Below are the code and all the weights of a small trained network. Each question names an input and a class and asks about switching units off, where a switched-off unit gives its printed mean instead of its output.

import numpy as np


def w(rows, s, z=0):
    codes = np.array(rows[::2]) - 128.0
    scale = np.full(codes.shape[1], s)
    scale[-1] = z or s
    return codes * scale


def norm(h):
    return h / np.sqrt((h * h).mean(-1, keepdims=True) + 1e-5)


def f(y):
    return y / 2 * (1 + np.tanh(0.7978845608 * (y + 0.044715 * y**3)))


def log_softmax(a):
    a = a - a.max(-1, keepdims=True)
    return a - np.log(np.exp(a).sum(-1, keepdims=True))


def net(x, mask):
    res = np.array(x, float).reshape(1, 5) / 4 @ E
    u = 0
    for l in range(3):
        y = f(norm(res) @ A[l][:, :-1].T + A[l][:, -1])
        res = res + np.where(mask[u : u + 5], y, B[l][:, -1]) @ B[l][:, :-1]
        u += 5
    return log_softmax(norm(res)[-1] @ U[:, :-1].T + U[:, -1])


A, B = {}, {}
E = w([
[152,214,187,161,217,98],'x0',
[129,128,126,126,129,129],'x1',
[84,146,60,161,143,52],'x2',
[128,128,126,126,131,128],'x3',
[59,248,161,93,150,152],'x4',
],0.012)
A[0] = w([
[64,122,127,22,116,210,1],'L0N1',
[126,134,102,152,112,148,80],'L0N2',
[152,89,95,110,42,142,166],'L0N3',
[110,140,47,192,156,2,164],'L0N4',
[4,151,44,95,128,42,126],'L0N5',
],0.009,0.0081)
B[0] = w([
[29,154,202,167,150,55,160],'L0N1',
[181,96,168,76,157,120,109],'L0N2',
[61,96,122,157,225,208,226],'L0N3',
[82,4,235,136,140,74,255],'L0N4',
[118,254,60,212,76,216,241],'L0N5',
],0.0083,0.0064)
A[1] = w([
[251,83,189,184,157,95,189],'L1N1',
[153,11,82,159,66,136,96],'L1N2',
[181,204,145,24,137,97,1],'L1N3',
[53,195,254,38,92,156,141],'L1N4',
[71,169,155,171,157,107,148],'L1N5',
],0.0098,0.0045)
B[1] = w([
[146,240,36,133,6,164,212],'L1N1',
[93,201,175,92,242,107,200],'L1N2',
[206,180,189,56,77,148,141],'L1N3',
[65,2,80,150,152,162,254],'L1N4',
[167,93,115,62,188,89,211],'L1N5',
],0.01,0.0084)
A[2] = w([
[161,135,144,41,202,230,1],'L2N1',
[192,63,255,113,46,17,72],'L2N2',
[98,166,55,180,56,71,149],'L2N3',
[101,95,127,113,146,250,104],'L2N4',
[201,88,154,98,194,219,199],'L2N5',
],0.009,0.0045)
B[2] = w([
[217,95,159,144,74,7,194],'L2N1',
[244,116,169,113,113,92,139],'L2N2',
[192,92,155,58,65,160,198],'L2N3',
[198,175,155,128,177,49,253],'L2N4',
[131,126,120,138,38,126,231],'L2N5',
],0.012,0.0073)
U = w([
[231,69,186,125,101,49,11],'0',
[22,56,159,124,202,145,189],'1',
[121,198,92,131,5,239,197],'2',
],0.016,0.0012)

Each question gives the input, the list of numbers given to net, and the class t.
The units are the neurons (one row each of A and B). Each row of codes is followed by its name. A weight is (code - 128) times the scale printed after its matrix; where a second scale follows, it is the last column's (A, B and U).
mask holds one flag per neuron, layer by layer. A switched-off neuron (its flag False) gives its mean, the last column of its row in B, instead of its output. The means were averaged over made-up inputs and are rounded, as every weight is.
A unit's drop is (log p(t) with every unit on - log p(t) with that unit switched off) / (log p(t) with every unit on - log p(t) with every unit switched off).
The circuit of an input: a set's keep is (log p(t) with only the set's units on - log p(t) with every unit switched off) / (log p(t) with every unit on - log p(t) with every unit switched off). Starting from the 12 units with the biggest drops (on a tie, the unit counted first), units are removed one at a time, each time the one whose removal leaves the highest keep (on an exact tie, the one counted first), for as long as the keep stays at least 0.8.
units of the circuit, in order: the units of the circuit, biggest drop first
top k neurons: the k neurons with the biggest drops, biggest first
k most important neurons of layer l: the k neurons of layer l with the biggest drops, biggest first
drop of u: that unit's drop, to one decimal
input [2,-6,-5,-5,-4], class 2: units of the circuit, in order => [L1N1]
input [7,-6,-4,5,0], class 2: top 2 neurons => [L1N1, L0N3]
input [1,2,-5,-3,4], class 0: 3 most important neurons of layer 2 => [L2N4, L2N5, L2N1]
input [-1,4,6,-7,2], class 2: 2 most important neurons of layer 2 => [L2N4, L2N3]
input [5,-2,-6,5,0], class 2: units of the circuit, in order => [L1N1, L0N3]
input [-2,4,8,1,2], class 2: 2 most important neurons of layer 1 => [L1N4, L1N2]
input [2,-8,-7,-1,8], class 0: top 2 neurons => [L0N4, L2N1]
input [-1,5,5,-7,1], class 2: 2 most important neurons of layer 2 => [L2N4, L2N3]
input [1,1,0,7,-7], class 2: top 2 neurons => [L1N1, L1N4]
input [-1,0,-7,0,8], class 1: top 2 neurons => [L1N4, L0N1]
input [3,-6,-6,0,0], class 2: top 2 neurons => [L1N1, L0N3]
input [3,-2,-8,4,-2], class 2: drop of L1N1 => 0.7
input [-1,-1,-7,2,4], class 1: drop of L1N4 => 2.0
input [-8,-6,-8,-5,2], class 1: drop of L2N3 => 0.0
input [4,2,0,-4,-2], class 2: top neuron => [L1N1]
input [5,-1,-1,7,5], class 0: drop of L1N3 => 0.1
